Below is a small trained network, with its code and all its weights. Each question gives an input and a target symbol and asks what happens when units are switched off, that is, made to give their printed mean instead of their output.

import numpy as np


def w(rows, s, z=0):
    codes = np.array(rows[::2]) - 128.0
    scale = np.full(codes.shape[1], s)
    scale[-1] = z or s
    return codes * scale


def norm(h):
    return h / np.sqrt((h * h).mean(-1, keepdims=True) + 1e-5)


def f(y):
    return np.maximum(y, 0)


def softmax(a):
    e = np.exp(a - a.max(-1, keepdims=True))
    return e / e.sum(-1, keepdims=True)


def log_softmax(a):
    a = a - a.max(-1, keepdims=True)
    return a - np.log(np.exp(a).sum(-1, keepdims=True))


def net(x, mask):
    ids = ['βγδεζηθμξπστφψω'.index(c) for c in x.split()]
    T = len(ids)
    res = E[ids] + P[:T]
    u = 0
    for l in range(3):
        r = norm(res)
        for j in range(2):
            rows = slice(2 * j, 2 * j + 2)
            q, k, v = (r @ M[l][rows].T for M in (Q, K, V))
            z = softmax(np.where(np.tri(T) > 0, q @ k.T / 2**0.5, -1e9)) @ v
            o = O[l][rows]
            res = res + np.where(mask[u + j], z, o[:, -1]) @ o[:, :-1]
        u += 2
        y = f(norm(res) @ A[l][:, :-1].T + A[l][:, -1])
        res = res + np.where(mask[u : u + 8], y, B[l][:, -1]) @ B[l][:, :-1]
        u += 8
    return log_softmax(norm(res)[-1] @ U[:, :-1].T + U[:, -1])


Q, K, V, O, A, B = {}, {}, {}, {}, {}, {}
E = w([
[154,185,67],'β',
[202,88,156],'γ',
[190,184,109],'δ',
[152,197,69],'ε',
[170,69,150],'ζ',
[184,146,96],'η',
[202,119,192],'θ',
[185,221,101],'μ',
[209,109,82],'ξ',
[202,179,73],'π',
[180,167,54],'σ',
[210,83,81],'τ',
[190,35,120],'φ',
[221,29,94],'ψ',
[160,1,159],'ω',
],0.008)
P = w([
[86,99,123],'0',
[186,247,135],'1',
[117,115,128],'2',
[231,201,181],'3',
[117,110,128],'4',
[247,192,198],'5',
[117,110,129],'6',
],0.014)
Q[0] = w([
[63,72,93],'L0H1',
[103,148,61],'L0H1',
[103,132,102],'L0H2',
[151,254,132],'L0H2',
],0.0087)
K[0] = w([
[10,1,49],'L0H1',
[109,175,59],'L0H1',
[208,116,124],'L0H2',
[190,158,137],'L0H2',
],0.0097)
V[0] = w([
[84,193,253],'L0H1',
[116,136,94],'L0H1',
[22,101,21],'L0H2',
[147,156,149],'L0H2',
],0.0042)
O[0] = w([
[87,35,65,5],'L0H1',
[136,147,87,104],'L0H1',
[92,196,209,4],'L0H2',
[172,104,4,135],'L0H2',
],0.0035,0.0013)
A[0] = w([
[47,108,114,75],'L0N1',
[50,122,110,68],'L0N2',
[124,163,253,4],'L0N3',
[65,77,102,186],'L0N4',
[70,159,80,171],'L0N5',
[189,116,186,135],'L0N6',
[143,167,36,199],'L0N7',
[196,166,195,102],'L0N8',
],0.0072,0.0027)
B[0] = w([
[89,173,101,133],'L0N1',
[122,146,62,131],'L0N2',
[47,88,118,142],'L0N3',
[164,254,77,172],'L0N4',
[189,91,140,147],'L0N5',
[163,145,85,255],'L0N6',
[143,35,185,229],'L0N7',
[162,117,55,239],'L0N8',
],0.0058,0.0039)
Q[1] = w([
[95,210,142],'L1H1',
[169,244,157],'L1H1',
[246,107,132],'L1H2',
[185,175,178],'L1H2',
],0.013)
K[1] = w([
[215,183,122],'L1H1',
[226,146,250],'L1H1',
[2,121,162],'L1H2',
[45,90,28],'L1H2',
],0.0094)
V[1] = w([
[61,156,191],'L1H1',
[98,10,114],'L1H1',
[254,165,164],'L1H2',
[125,152,43],'L1H2',
],0.0075)
O[1] = w([
[123,48,117,3],'L1H1',
[137,155,254,196],'L1H1',
[90,245,150,131],'L1H2',
[171,111,188,114],'L1H2',
],0.0082,0.0039)
A[1] = w([
[67,217,124,84],'L1N1',
[142,111,194,253],'L1N2',
[84,99,123,63],'L1N3',
[138,151,1,44],'L1N4',
[33,180,100,70],'L1N5',
[76,32,195,62],'L1N6',
[58,186,57,245],'L1N7',
[143,125,172,176],'L1N8',
],0.0073,0.0024)
B[1] = w([
[127,95,104,179],'L1N1',
[131,149,102,254],'L1N2',
[92,95,137,130],'L1N3',
[167,146,167,163],'L1N4',
[101,125,140,135],'L1N5',
[254,147,91,177],'L1N6',
[135,103,143,168],'L1N7',
[140,117,102,205],'L1N8',
],0.013,0.004)
Q[2] = w([
[62,250,207],'L2H1',
[79,223,224],'L2H1',
[206,130,187],'L2H2',
[98,28,36],'L2H2',
],0.012)
K[2] = w([
[14,221,91],'L2H1',
[1,217,127],'L2H1',
[153,168,151],'L2H2',
[198,104,32],'L2H2',
],0.0084)
V[2] = w([
[16,166,174],'L2H1',
[111,208,55],'L2H1',
[254,206,132],'L2H2',
[217,101,112],'L2H2',
],0.008)
O[2] = w([
[204,95,51,65],'L2H1',
[106,5,49,139],'L2H1',
[79,105,102,246],'L2H2',
[2,145,169,180],'L2H2',
],0.0085,0.011)
A[2] = w([
[165,220,125,59],'L2N1',
[107,118,185,174],'L2N2',
[158,155,75,253],'L2N3',
[116,160,62,152],'L2N4',
[188,191,106,118],'L2N5',
[111,247,94,132],'L2N6',
[158,48,113,16],'L2N7',
[123,134,172,176],'L2N8',
],0.016,0.0053)
B[2] = w([
[250,138,146,204],'L2N1',
[137,114,101,238],'L2N2',
[97,146,150,254],'L2N3',
[143,117,98,211],'L2N4',
[103,143,199,220],'L2N5',
[180,88,120,240],'L2N6',
[123,206,133,145],'L2N7',
[165,152,126,217],'L2N8',
],0.013,0.0072)
U = w([
[40,136,172,192],'β',
[93,199,121,109],'γ',
[68,25,148,150],'δ',
[61,132,163,218],'ε',
[127,54,190,2],'ζ',
[128,52,189,23],'η',
[79,219,145,55],'θ',
[146,196,85,22],'μ',
[93,112,90,247],'ξ',
[115,180,39,168],'π',
[124,201,108,105],'σ',
[67,107,70,232],'τ',
[220,137,131,174],'φ',
[180,45,43,11],'ψ',
[145,177,253,26],'ω',
],0.025,0.0044)

Each question gives the input, a string of symbols that net reads in full, and the target symbol t.
The units are the heads (2 rows each of Q, K, V and O) and the neurons (one row each of A and B). Each row of codes is followed by its name. A weight is (code - 128) times the scale printed after its matrix; where a second scale follows, it is the last column's (O, A, B and U).
mask holds one flag per unit, layer by layer, with each layer's heads first. A switched-off unit (its flag False) gives its mean, the last column of its rows in O or B, instead of its output. The means were averaged over made-up inputs and are rounded, as every weight is.
A unit's drop is (log p(t) with every unit on - log p(t) with that unit switched off) / (log p(t) with every unit on - log p(t) with every unit switched off).
The circuit of an input: a set's keep is (log p(t) with only the set's units on - log p(t) with every unit switched off) / (log p(t) with every unit on - log p(t) with every unit switched off). Starting from the 12 units with the biggest drops (on a tie, the unit counted first), units are removed one at a time, each time the one whose removal leaves the highest keep (on an exact tie, the one counted first), for as long as the keep stays at least 0.8.
units of the circuit, in order: the units of the circuit, biggest drop first
k most important neurons: the k neurons with the biggest drops, biggest first
which heads matter: for each layer, one digit per head in row order, 1 if its drop is at least 0.15 and else 0, layers parted by /
input θ ψ γ σ ω, target θ: which heads matter	00 / 11 / 11
input ω τ ω δ ω δ ψ, target ω: units of the circuit, in order	L2H1
input β ω β δ φ, target β: units of the circuit, in order	L2N1, L2H1
input β ψ ω ω β δ δ, target β: 2 most important neurons	L2N1, L0N5
input π ω π, target π: which heads matter	11 / 01 / 11
input ψ ψ β, target ψ: which heads matter	10 / 11 / 10
input ψ π η φ η ω ψ, target ψ: 2 most important neurons	L2N6, L0N7
input θ ξ ψ ω φ, target θ: which heads matter	00 / 11 / 11
input φ ξ ω η ω, target φ: which heads matter	10 / 10 / 00
input ω ω π, target ω: 2 most important neurons	L0N7, L2N6
input ψ θ μ, target ψ: which heads matter	00 / 11 / 10
input ω π π μ δ, target ω: which heads matter	00 / 10 / 11
input δ δ ω ω ω π θ, target δ: which heads matter	01 / 11 / 10
input ω μ η μ ω δ γ, target ω: 2 most important neurons	L2N6, L2N1
input β ψ π ψ π, target β: which heads matter	01 / 00 / 10
input τ δ γ ξ ψ, target τ: 3 most important neurons	L0N4, L2N1, L0N7
input π φ ω φ ω η ω, target π: 2 most important neurons	L2N7, L0N4
input δ ψ γ, target δ: most important neuron	L0N4
input τ ψ ω δ σ, target τ: which heads matter	01 / 01 / 10
input φ ω ω ω ε θ θ, target φ: most important neuron	L0N7
input ζ ε δ, target ζ: which heads matter	01 / 01 / 11
input ω δ ω π β, target ω: 3 most important neurons	L0N7, L2N6, L2N1
input ψ ω π ξ ω, target ψ: 2 most important neurons	L0N4, L0N7
input β φ ω β ζ, target β: 2 most important neurons	L0N5, L2N1
